Each row has a hidden value; after the row comes its band, the name of the range that the value falls in. Each part has its own.
[ 101  128  -39   22 -133  -18    8  -29   38 -170 -112    0 -137  130
 -130  312 -122   90   35  -38 -106   34 -107  -56 -127   46  179 -156
  175   97  274  104   10   80  139  -83  -19  -34  137  -51   28] -> Nm
[-116   -7   -2  246  222 -135   21 -101 -108   74  149 -114  234 -225
 -391 -323  192  130   47 -438 -103 -183 -109 -521   90  136  188  224
 -204  -40  -70  479  122  188 -120  -16 -333 -101   43 -255 -353] -> Rh
[  21  -86  161  -46  330  135    7  -32  -41  234  -75  -84   72 -102
  -78 -113   58  -30   65 -268   95   -1  133  -31    2  -35  -20   83
 -103 -190    7   52   18  -71  -64   14  -47  -70   36  -55 -143] -> Fp
[ -65  168  -20  150 -293 -184  -44  -72 -116 -383   74   79   48  245
 -184   64 -101  117   67  -50 -208   38 -222  -73 -249  130  132  -40
  147  150  139  289  -18  302  164    8  -48  -48   74    6  -21] -> Nm
[ -19  112  154  144  -34 -148  130   40  130  183  -32 -121  -30  -52
 -200  141  159   32  -18  -60 -200   56   64  -48  -58   34  212   -3
   -3   90  164  230  -91   43   -6 -136   27  -38  131  -33  -85] -> Nm
[ 140 -165  154 -193  282  209    3  -24  -10  189 -230  -92  -70   42
   37   69  -63  -88  106 -128  169   69  129  195   12  -57 -158  -51
   54 -231  108 -269   71 -171  -13  -19   65   22   80   48   39] -> Rc
[ -93  -56  108  161   16   -6  -42  -21   11  -10   79  -35  185  -26
 -128 -162   74   33   92   20    0  -44  -22   19   50   40   44   35
   44  -53   94  275    2  158  -76  138  -69   -2 -102   24  -90] -> GT
[ 152   -1  132 -134 -139  259  -52   38  149  -97 -207   69 -172  249
  189  401 -240  -41   88  316  122  182   78  521 -141 -106  -34 -317
  351  -32  400 -160 -120  -50  157  130  262   22  -40  226  259] -> Fp
[  24  151   73   16  -15  -10    8  -52  -60  -82  -30   36  -39  120
 -106  119  -78   50   28 -215 -101   78  -33  -30 -271   34  120  -26
   45   34  116  177  -89  101  153  -17   24 -129  120  -13  -54] -> Rh
[-124 -107   53  234  -46  -20  -63  -45    3 -100  129  -24  247  -31
 -176 -230   62   71  128   81   12  -88  -98  -32  141   68   44   26
   77  -38  130  347   62  233  -96  194 -132   30 -165    8  -96] -> GT
[ 100 -106  175  -52   87  300   52  -58   88  152 -136   18  -43   31
   26  149 -119  -20  113   43  151  198  159  282   -4 -115   13 -194
   99  -90  363   -7  -75  -87  119  129  178  -85  -59   79   53] -> Fp
[ 181  178   -8  -99   36   -3   29   39   82   -2 -225  -72 -253   79
  -84  426  -75   41  -31 -157 -109   11  -10  -78 -171   11  183 -121
  122   40  186  -38   -5  -75   93 -219  -18  -37  262  -85   15] -> Nm
[-103 -287  162  143  145  -17   10  -74  -52  141   49 -132  259  -79
 -179 -354  153  -26  168  -33   73  -39   10   29  251   63 -136  108
  -37 -176   38  100  138   91 -171  109  -85   89  -99   27 -105] -> Rc
[ -70   40  138   67 -150  -63 -118   72   31 -174   23    3   96  172
   33   -5   -2  -17   72  211  -38  -29  -48  266 -120   40  -41  -21
  211  -25   52  117  -70  177  -51  129   37   82  -58  182   80] -> Fp
[ -52   16  158  -81  163 -182 -151  121  -93  -21  -58 -145   88  110
   25 -150  134 -101   32  -97  -42 -185  -23   95 -132   95 -199  219
   53 -199 -315 -118   55   61 -229  -71 -107  157  129  108  -13] -> Rc
[  24   40  103  117   62   -3   22   69  194  163  -38 -122   -4 -106
 -111  126  121   26   -6   35  -42  -77   46    3   59    7  174  -43
   80  -10  173  207  -48   18 -100   -2  -38   10   15  -11  -54] -> Pc
[ -36 -114   56   98 -118  -46 -143   92  122 -150  -19  -93  113   89
    4   -7   43  -14  108  362   47 -156 -100  233  160   61  -87  -65
  285  -84  109   24   89  145 -192  124  -66  225 -111  159  113] -> PZ
[ 243  -52  177 -291  138  266  -29  106  179  165 -361  -81 -265  148
  229  437 -142 -130   45  169  176  102  191  490  -73 -125 -124 -234
  268 -174  244 -426  -45 -259   20  -40  226   90   97  183  238] -> PZ
[ 145  130   18  -54 -161   84 -101  112  205 -164 -171   -5 -192  183
  103  449 -146   15   10  283    4  -28  -44  290 -129  -21   97 -250
  369   29  289  -34  -82   21   49   34   89   69   37  136  197] -> Pc
[ 211  118  -18  -99 -156   89   72   -3  127  -82 -273   -1 -312  183
  -57  565 -195   63   31   55  -85  184   -7   93 -124  -44  191 -302
  235  116  448  -91  -10  -83  225 -167  119  -30  194  -25  132] -> Cm
[ -53 -191  115  133   13   -7  -58   52  118   48   -3 -133  164  -44
  -68 -119  118  -19  120  241   71 -116   -9  162  246   38  -68  -15
  152 -117  120   76   96   85 -209  118  -67  168 -124   92   17] -> PZ
[  53  124  259 -163  222  -29  -62  210  119  239 -180 -158  -96   32
  143  163  133 -137  -57  -23  -20  -63  190  272 -202  -41  -61   83
   73 -160 -145 -155 -132 -138 -164 -112   81   72  161  143   42] -> Fp
[  88  183   70  -59  -74  -83   78    8    6  -25 -168  -28 -190  153
 -117  327  -53   38   -2 -140 -195  155   14  -17 -244    9  158  -79
   66   94  181   13  -52  -21  155 -224   68  -64  251  -43    8] -> Cm
[ 187  -49  197 -250  208  227  -15   86  123  213 -301  -95 -189   84
  170  299  -74 -121   42   39  153   83  199  378  -78 -109 -115 -136
  157 -188  154 -334  -44 -232   -7  -43  174   47  103  137  145] -> PZ
[ 145  195  231  -90  177  -40  182  129  226  442 -255 -192 -273  -81
  -65  432  148  -55 -107 -171 -168  113  251   57 -173  -63  215  -49
  -20   25  150  -51 -168 -237   10 -312  148  -67  307  -31  -24] -> Nm
[-105   91   60  226 -413 -211   68  -56  -10 -251   62   48   53  212
 -228   93  -20  106   95  153 -262  180 -129   46 -110   82  164 -108
  146  218  308  298  -49  266  153  -18   61   -8   29   47   20] -> Cm
[ 102  -64   18  -80 -252  -62 -208  174  175 -306 -197  -98 -108  314
  175  299  -93  -74   94  558   47 -151 -154  489   48   61 -198 -198
  525  -75  144 -319   91   72 -150   38   41  357   -5  297  348] -> Rc
[ -14  140   80   99 -188 -117 -103  140  171 -137  -14  -55  -12  119
   10  194   40   12   -7  276 -103 -106  -73  198 -100   51   94  -75
  275   45  112  155  -96  152  -84   47    5  105    0  146   94] -> Pc
[ 249  144  207 -240  312  216   65  140  251  420 -331 -139 -326  -63
  120  497    7  -92  -90 -125   44   67  290  213 -178 -141  126 -131
   72 -111  175 -190 -173 -323   11 -169  169  -78  220   26   48] -> Pc
[  62  -69  -19 -131  -18   27 -202   -7 -137 -342 -122    6    3  283
   61   25 -174  -23  137   43   88  -97 -167  166  -93   72 -212  -35
  258 -154   -9 -201  152  107  -17   56  -75  146   39  113  126] -> Rc
[ 136  -78  138  -56  137  300   57  -28  148  202 -167  -22  -94  -34
    4  226  -89   -7   76   19  143  138  159  201   34 -113   79 -199
  104  -83  372    7  -57 -127   83   81  132  -83  -27   27   32] -> GT
[ -92    5   38  230  124 -127  103 -128  -84   96  105  -87  168 -161
 -388 -205  151  119   51 -392 -144  -36  -61 -424   41  107  209  141
 -189   26   61  431   72  155  -12  -60 -206 -130   76 -225 -300] -> Nm
[ 112    6  204 -207   30  187  -50   28    1  -14 -203   37 -121  251
  183  233 -176  -97   78   66  100  178  122  453 -247  -84 -140 -143
  199 -119  159 -241 -109  -81  124   52  235   -2   58  207  176] -> PZ

[ -57 -157 -304  -22   17  136 -283  136  314 -133 -300    6  177  149
 -588   -3   25  182  114   -2  -76  -30  430  210  191  484  126   -9
  -33  126  195 -153 -125 -362   50 -333 -467  252 -336  -29 -286] -> (35)
[ 172  218 -306 -130   75 -119  351   91 -342   53  -13  328  143  215
  376  196  123 -202 -125 -279   31   44 -221 -508  -88 -132  -14  129
  -30   -1  237  -88   90  143    5 -261  113 -197   15 -319 -208] -> (33)
[-213 -240 -190  335 -290   86 -111   25  397  316  -74   77  139  188
 -276 -226  122  573  302   55 -388  426  412  396  286   97  208   38
 -172  302 -370 -202  172 -417  367 -353 -111   50 -353  636 -348] -> (43)
[-158 -279 -142 -137   28  269 -381    8  105  -38 -217   26    7  160
 -607  -63  123   26   96   45 -263   -9  578  241  382  531 -179  -60
   -9  128  113 -149 -220 -449  -97 -181 -408  228 -200  -70 -185] -> (28)
[ -69 -407  300  397 -194   -7 -731  -95  121   70 -268 -122 -373  -74
 -449   27   47  246  204  502 -366  315  528  646  233  -50  472  -49
 -281  302 -534 -102   79 -264 -222  323 -144  159 -102  545 -114] -> (34)
[ 248 -252 -190 -394  120   -3 -174  202 -454 -153 -234   90 -231   74
 -223  181  -71 -332 -139  158  -12   -7  166 -181   68  104  -64 -174
  -29  -70  491 -206 -249  102 -376   38 -192  290  -81 -354  250] -> (22)
[  57 -247 -333 -231  -66   95  -20  169  -55  106  -56  119   65  177
 -313 -115  -31   22   31  -13 -125  190  237   -6  213  221 -140  -83
  -26   30  284 -276 -150 -156   19 -306 -222  258 -234  -13   39] -> (32)
[ 252 -231 -186 -240  -36   82 -191  136 -196  -20  -48   66 -105   59
 -424  -27 -159 -104  -51  173   -4   69  212   61  141  147 -138  -89
  -28    6  290 -238 -275   14 -211   15 -263  339 -151 -124  225] -> (22)
[ 127  384 -277  142  -33  105  232    8   17   11   -4  225  304  163
 -112   85  -11  231    6 -157   87 -173   53  -81 -122   22  -45  197
   63  190   22  -21  -75   17  198 -100 -114 -180 -185 -141 -290] -> (33)
[ 137 -231 -293   73 -333  -32  132  141   75  385  170  164   96  142
  -99 -269  -93  316  128   59 -171  521   54  134  166 -141   44   11
 -144  127 -102 -323   76  -46  249 -297    9  173 -264  469   40] -> (32)
[ 167  126 -226 -144   97  -87  250  102 -496   -9 -144  285  -47  181
  338  283  125 -177 -119 -105  -54    9  -77 -447 -110 -198   18   16
  -34   33  234  -69   37  180  -98  -67  136 -179   -6 -294  -84] -> (32)
[ 334  287 -361  230 -308  -96  495  116   12  318  281  284  308  133
  147 -109 -180  386   31  -97  116  270 -258  -89 -186 -388   75  204
  -61  163 -115 -195   97  255  384 -191  130 -111 -222  265  -67] -> (33)
[  80 -474 -204  -61 -198  -97  -91  194 -111  236  -94   99 -167  125
  -38  -99   12  104   98  169 -293  541  171   66  218 -101  185 -139
 -220   72   25 -322  110  -83   15 -242    5  255 -209  373   90] -> (28)
[ 167  -24 -155  207 -116 -251  242  192 -457  106 -281  224 -239  121
  509  324   84  247   33  180 -221  317  -42 -226 -245 -632  496  -92
 -213  177  -96 -101  290  298   64   65  366 -201 -176  295  -17] -> (28)
[ 690  586  202   -8   49 -147   12 -129 -666 -119  274  200 -114 -177
   31  313 -334 -508 -376  151  498 -326 -438 -242 -423 -493  -80  271
   55    2   52   41 -308  696 -532  757   74 -174  347 -615  288] -> (36)
[ 314 -175   41 -192  -49  105 -420  -43 -129   -9  136   29 -126  -40
 -560  -92 -189 -312 -100  184   77   28  163  205  242  218 -239   59
  -31    1  104 -185 -326  -22 -394  201 -334  342   59 -212  184] -> (34)
[ 109  281  -18  399 -283   30  201 -192   76  364  327  279  197  121
  141 -118   77  290   93 -118 -104  219  -63   96   70 -253  -45  334
  -94  272 -532  -38  177  -24  259  -20  139 -297   -7  294 -360] -> (32)
[ 182  477 -261  109   11   77  282  -26  -47   -8   65  263  325  159
  -23  127    6   98  -55 -236  158 -221  -61 -195 -143    5 -104  262
   83  149   42   11  -67   75  144  -89  -85 -241  -93 -282 -314] -> (33)
[  84 -389 -456  -18 -312  -80  138  303  127  337    0  122  106  177
 -152 -264 -116  384  169   80 -200  598  125  109  146  -78  181 -115
 -169   92   96 -410   84  -88  305 -486  -50  300 -419  525   92] -> (43)
[ 412  320 -385 -272  146 -215  446  167 -460  -56   40  364  176  175
  451  276   -1 -433 -260 -333  267  -44 -462 -711 -223 -177  -29  174
    5 -127  466 -102   29  361 -109 -242   94 -138   86 -587  -94] -> (35)
[ 353  504  414   81  141   26 -386 -344 -410 -174  155  108 -106 -158
 -256  287  -89 -561 -282   98  299 -452  -85   17 -135  -84 -161  332
   54   94 -167  151 -315  249 -614  736 -132 -216  430 -648  -59] -> (36)
[ 410 -247  -89 -443   29   52 -310   86 -318  -63  105   58 -157  -15
 -490  -52 -240 -492 -187  154  152   30   63  -16  199  222 -305  -41
    1 -124  417 -263 -395   98 -477  112 -334  454   50 -401  358] -> (34)
[ 263    3 -384 -311   80  -36   43  170  -41  -69   10  178  219  151
 -179   18  -65 -300 -119 -223  181   15  -91 -272   79  282 -112  100
    0  -98  462 -207 -138   -8 -103 -379 -284  213  -77 -407  -86] -> (35)
[ 127 -218 -252 -305   19   56  -63  131 -223   33  -63  147  -36  151
 -212  -17   -4 -193  -53   -4  -93  120  164 -121  196  188 -178  -72
  -23  -24  332 -230 -167  -76 -153 -193 -187  230 -108 -193   75] -> (28)
[-298 -401 -273  265 -228   91 -205  153  378  188 -343    1   56  197
 -389 -141  131  649  334  168 -458  401  602  424  260  170  354 -137
 -182  301 -200 -232  136 -471  341 -395 -185  156 -503  649 -288] -> (43)
[  66   79 -338   74  -15  178 -147  120  308 -167 -218   26  276  117
 -642   18 -106  313   92   13   75 -185  363  226   24  382   71   56
   48  176  177 -109 -218 -215  130 -187 -469  184 -383  -75 -232] -> (35)
[-131 -213 -160  339 -314  143 -132   30  331  280  -63   50   83  144
 -383 -213   27  625  285  161 -338  347  459  466  226   49  162    1
 -138  321 -365 -194   70 -331  325 -182 -137   89 -384  624 -219] -> (32)
[-350 -560  -17  292 -185   84 -489   35  258  150 -428  -49 -204  145
 -352  -49  251  489  337  296 -612  427  715  516  387  163  402 -162
 -265  315 -377 -172  190 -544  115 -183 -150  147 -352  665 -307] -> (28)
[ 364  221 -268  187 -208 -290  417   90  -89  277  238  327  206  126
  498   27  -29   57  -34 -201  103  382 -469 -308 -153 -451  250  272
 -169   70 -128 -157  318  277  207 -265  243 -177  -17  141 -213] -> (35)
[ 114 -209 -386  116 -307  -56  102  203  268  297   75  123  209  145
 -191 -247 -109  391  160   14 -103  482   71  159  123  -27  185   34
 -152  131  -36 -325   94 -108  320 -431 -105  221 -352  460  -74] -> (33)
[ 437  487 -353  -20   31 -170  500  129 -329  -28   71  339  243  137
  366  260  -85  -99 -183 -240  303  -99 -413 -523 -354 -311   65  225
   19   15  259  -46   34  420   58 -106  110 -229  -28 -378 -132] -> (35)
[ 517  340  -47  292 -299 -146  350  -26 -298  271  351  282    7    7
  289   41 -206  184  -61   93  138  205 -350  -75 -251 -651   72  239
  -93  171 -311  -92   85  475   91  283  281 -197    6  194   76] -> (22)
[-164 -194 -335  -20  -25  244 -259  119  359  -53 -277   -6  212  185
 -711 -107   25  308  167   12 -163  -10  565  298  260  549    0  -51
   10  174  170 -188 -191 -458  133 -366 -491  266 -409   58 -253] -> (33)

[-108   -2  -38   27 -103    1  234 -131 -122   39 -256   53   61  -23
  154  -76  109  -10 -108   22  -87  -57  108  -66   85   22  -97 -204
 -102  -32  -70   39   35  236  -38  -71  104  -60  -11   31   96] -> (239)
[ 165  161  441  -21 -344  208   -9  -49 -251 -149  387  -21  255 -155
 -129   -1  -98 -214 -115  -83  148   45  394 -158  -68  -70   66  398
  159   42  178 -190 -380 -559 -277   20   22  -14   67 -191  -80] -> (262)
[  54 -168 -108 -177 -102   48  201 -111   25  -72  -14  -20  154  -54
  103  -47   -5  -11   10  -51   22   24  107  -65   72  -81  -22  -65
   -7  -50  109  -25 -130   29  -98   77 -120   66 -148  -44  -51] -> (245)
[  86  -85  -58  -56  -58  -12  259  -51   35    4 -168   19   50  -18
  178  -67   61    4  -67   47  -52   39   78 -135    9   26  -82  -13
  -18  -45   66   -4 -127  173  -75   12   36  -28 -104   -2  -78] -> (254)
[ 153   35  105  -64 -108  116  224  -74  -78   -4  -60   34   74  -56
   78  -22  -24  -72 -117   62  -52   12  215 -212  -56   42  -13  104
   18  -82  115  -86 -229  -25  -97  -32   87  -11  -36   -1 -125] -> (262)
[ 122  -79 -128 -118   20    7  -80  -97  220  -36  -53   -9   37  -66
 -205  136  -51  -19  129  -94  177    2 -115   49   68  -49   67  -29
  126  -20  154 -169 -111 -172    0   35   24  207   67  -45   -8] -> (257)
[  38 -129 -115    4   10 -126  149  -28  108    9 -275   22   -3  -31
  141  -14  136   70    4    1   19   26  -27  -92   66   53 -104  -69
   -7  -43   60   46  -56  236  -48   22   67   10    1   -7  -27] -> (245)
[ -75   95  200 -133 -241  186  -65 -129 -276    6  170   98  331  -31
   26   75  135  -92 -131 -173  231 -239  262 -118  -23 -136   77  -78
   97  -60  -51 -141 -279 -145 -229 -111   52  238   91  -98   11] -> (262)
[  87  -38  -92 -140  -60  111 -109 -188  144 -102   71  -52   85 -110
 -370  137 -199 -115  166 -140  161   22  -53  153  135 -115  125  -45
  111    7  165 -233  -41 -408    9   47  -41  188   63  -62   89] -> (243)
[ -45   25   -9   99  -45 -178 -165   -1  155   12  -91   34   41  -28
  -83   72  202   15   36 -122  263  -24 -195   88   60  -30  -45  -21
  138  143  -21  -80  -61  -21  -62  -23  174   89  164 -113  140] -> (244)
[ 178 -116 -295 -192   82  192  117 -289  225  -97 -193  -90  -88 -132
 -429  123 -424 -119  220    4 -118  102  -48  141  207  -15  132 -161
  -26 -138  269 -223  124 -313  194   62  -66  127  -17  105   44] -> (243)
[  11 -143 -173  -17  -47  -24  371 -144   40  -68 -289  -46  -46  -81
  102 -143  -76   -9   -4   92 -218  149   69  -18  154   51 -119 -125
 -154  -25   95   68  117  172   46   75  -32 -175 -146   53   64] -> (245)
[-205  171  356  196 -420 -140 -278   31 -133 -124  424  -12  318  -84
  -94  -63  261 -134  -75 -269  427   17   13  195   71 -217  -63  201
  214  411 -132  -99 -152 -386 -311   21   80  -69  123 -350  309] -> (249)
[  -9    8 -108   -2   -1    1  329 -103  -18  109 -378   84  -30   26
  224  -67  106   20 -143  126 -161  -41   48 -146    7   97 -104 -191
 -105  -73  -47   15  -10  380   29  -97  174  -57  -59  106   -1] -> (239)
[   8  -85 -139  -90  -68   46   38 -191  101 -126  -44  -70   39 -130
 -237   22 -165  -77  128  -72   33   79  -21  142  188  -70   38 -106
    0   26  141 -110   78 -233   40   81  -63   46    0  -29  142] -> (257)
[-363  178   91  299 -236 -225 -212  -88  -46  -45  -24    7   82  -69
 -175  -57  230  -79  -16 -173  229   -4 -187  340  213  -99 -106 -158
   37  380 -231  -31  236 -109  -42  -51  218 -138  213 -172  521] -> (244)
[ 134 -219 -261 -229   16   13  277 -104  198  -38 -139  -23   50  -27
  129  -43  -40   35   42   25  -39   70  -19  -68   54  -32  -33  -98
  -19  -68  152  -37 -109  146   -8   95 -108   76 -218   21 -102] -> (249)
[ 179 -194   47 -232 -146  177  158 -118 -103 -137   95  -41  224 -130
   26   21 -111  -49   38  -93   42    6  333 -202   48  -76   45   88
   36 -208  257  -44 -281 -190 -203   96 -189  147  -71  -71 -209] -> (254)
[  19    0 -119 -109    0  143  358 -200  -93   69 -355   75  -17  -21
  133  -34  -33  -20 -125  128 -220  -71  166 -173   29   93  -33 -242
 -148 -180   22  -25    2  261   69  -90  112    4  -58  156  -24] -> (262)
[   3   95  158  136 -120 -113   44   54  -47   77 -121   88   83   12
  172  -16  281    5 -148  -17  127  -50   37 -140  -60   42 -108   85
   91   67  -69  -16 -202  156 -165  -91  241  -26   98  -86   -4] -> (239)
[  97  -22  111  206  -14 -213 -146   69  116  -43 -193    5  -46 -116
  -89   89  158   39   74  -80  202   67  -51  -69   62   96  -85  188
  135   19  140   12 -113  -72 -108   26  191   13  283 -115   -3] -> (244)
[-226  287  370  512 -250 -444 -359  208   11   56   33   84   87    3
   35  -28  571   -3 -137 -173  454   -6 -236  126   -9   -8 -207  227
  245  468 -264    2  -97    2 -246 -102  441 -163  347 -306  330] -> (249)
[ -80  -10   49  -51 -220  148  244 -205 -233  -85  -27  -12  158 -104
   24 -102  -78 -113  -77  -21 -108    1  276  -26  132  -59  -29 -123
 -112  -33   24  -16   19  -70  -79   -2  -42  -83  -68  -14  109] -> (239)
[ -29  -81 -198 -130  -38  100  430 -202  -49   38 -308   34   26   -5
  193 -114  -30  -12 -101  113 -239  -10  118  -85   80   27  -66 -279
 -173 -102   -4   13   54  308   52  -34   13  -58 -191  122   25] -> (239)
[ -54 -102 -157   14  -45 -100  196 -101   85  -31 -230  -12   -1  -47
   79  -91   60   16    6   11  -45   75  -50   42  133    6 -108 -149
  -70   54   14   38   82  171   14   44   28  -82  -65   -7  121] -> (249)
[   5 -166 -159 -117  -61   -2  138 -138   68  -92 -107  -35   76  -87
   -9  -25  -35   -2   70  -55   13   48   27   29  149  -55  -29 -125
  -34  -29  116  -12    3    1  -25   84  -89   49  -67  -25   46] -> (249)
[ 104  -54 -195   27  164  -37  -91 -127  232   29 -401   13 -143  -77
 -300  205  -76   14  180  -45   61  -24 -167   47  142   93   44 -150
   53 -140  147 -118   72  -48  129  -45  174  183  250   69   32] -> (243)
[  76 -143 -150 -132  -55   50  110 -165  124 -136  -39  -74   46 -129
 -153   -3 -168  -54  121  -42    7  112   17   71  157  -56   21  -48
   -3  -11  190  -87    9 -184   11  116 -107   41  -66  -31   50] -> (244)
[  27  -18 -314  -42  101   48   82 -249  250    5 -331  -27 -146  -60
 -350   90 -237  -76  155   20  -91   54 -210  214  202   16   58 -275
  -40  -13   81 -185  234  -92  239  -28  100   58   38  113  192] -> (243)
[ 105 -213 -238 -208  -18   78  226 -192  143 -137 -106  -80   24 -120
  -95  -26 -212  -34  126    1  -81  125   38   34  162  -42   16 -103
  -59  -70  224  -60   28  -91   47  136 -163   38 -146   19   -3] -> (244)
[-102  143  -54  120  -44  -58 -244 -138  152   27  -97   19    0  -36
 -386  148   15  -98  100 -144  222  -53 -254  275  148  -67   53 -155
  126  164  -69 -220  113 -237   66  -93  222  115  228  -60  300] -> (243)
[   4  -53  -21 -109 -163  -34  100  -32   61  -16  105   16  199    9
  145  -60  148  -18  -64  -77  162   -2   -5  -14   -5 -128  -45    3
   87  121  -12  -77 -207   38 -158   34  -21   55 -145 -123    8] -> (245)
[ 138  -34   -1  -15  -38   24  304  -57   -8   17 -231   26   -6  -38
  152  -58   10  -14  -93  107 -128   53  143 -203  -12   94  -81   38
  -39  -98  106   -5 -132  155  -47  -12   94  -74  -61   39 -116] -> (239)
[ 115 -154 -157 -147  -26    8  115 -109  173  -89  -51  -50   45  -85
  -61    7  -85  -14   91  -35   45   92  -22   14   94  -46    6  -18
   32  -11  177  -81  -79  -85  -17  105  -77   72  -84  -35  -20] -> (244)
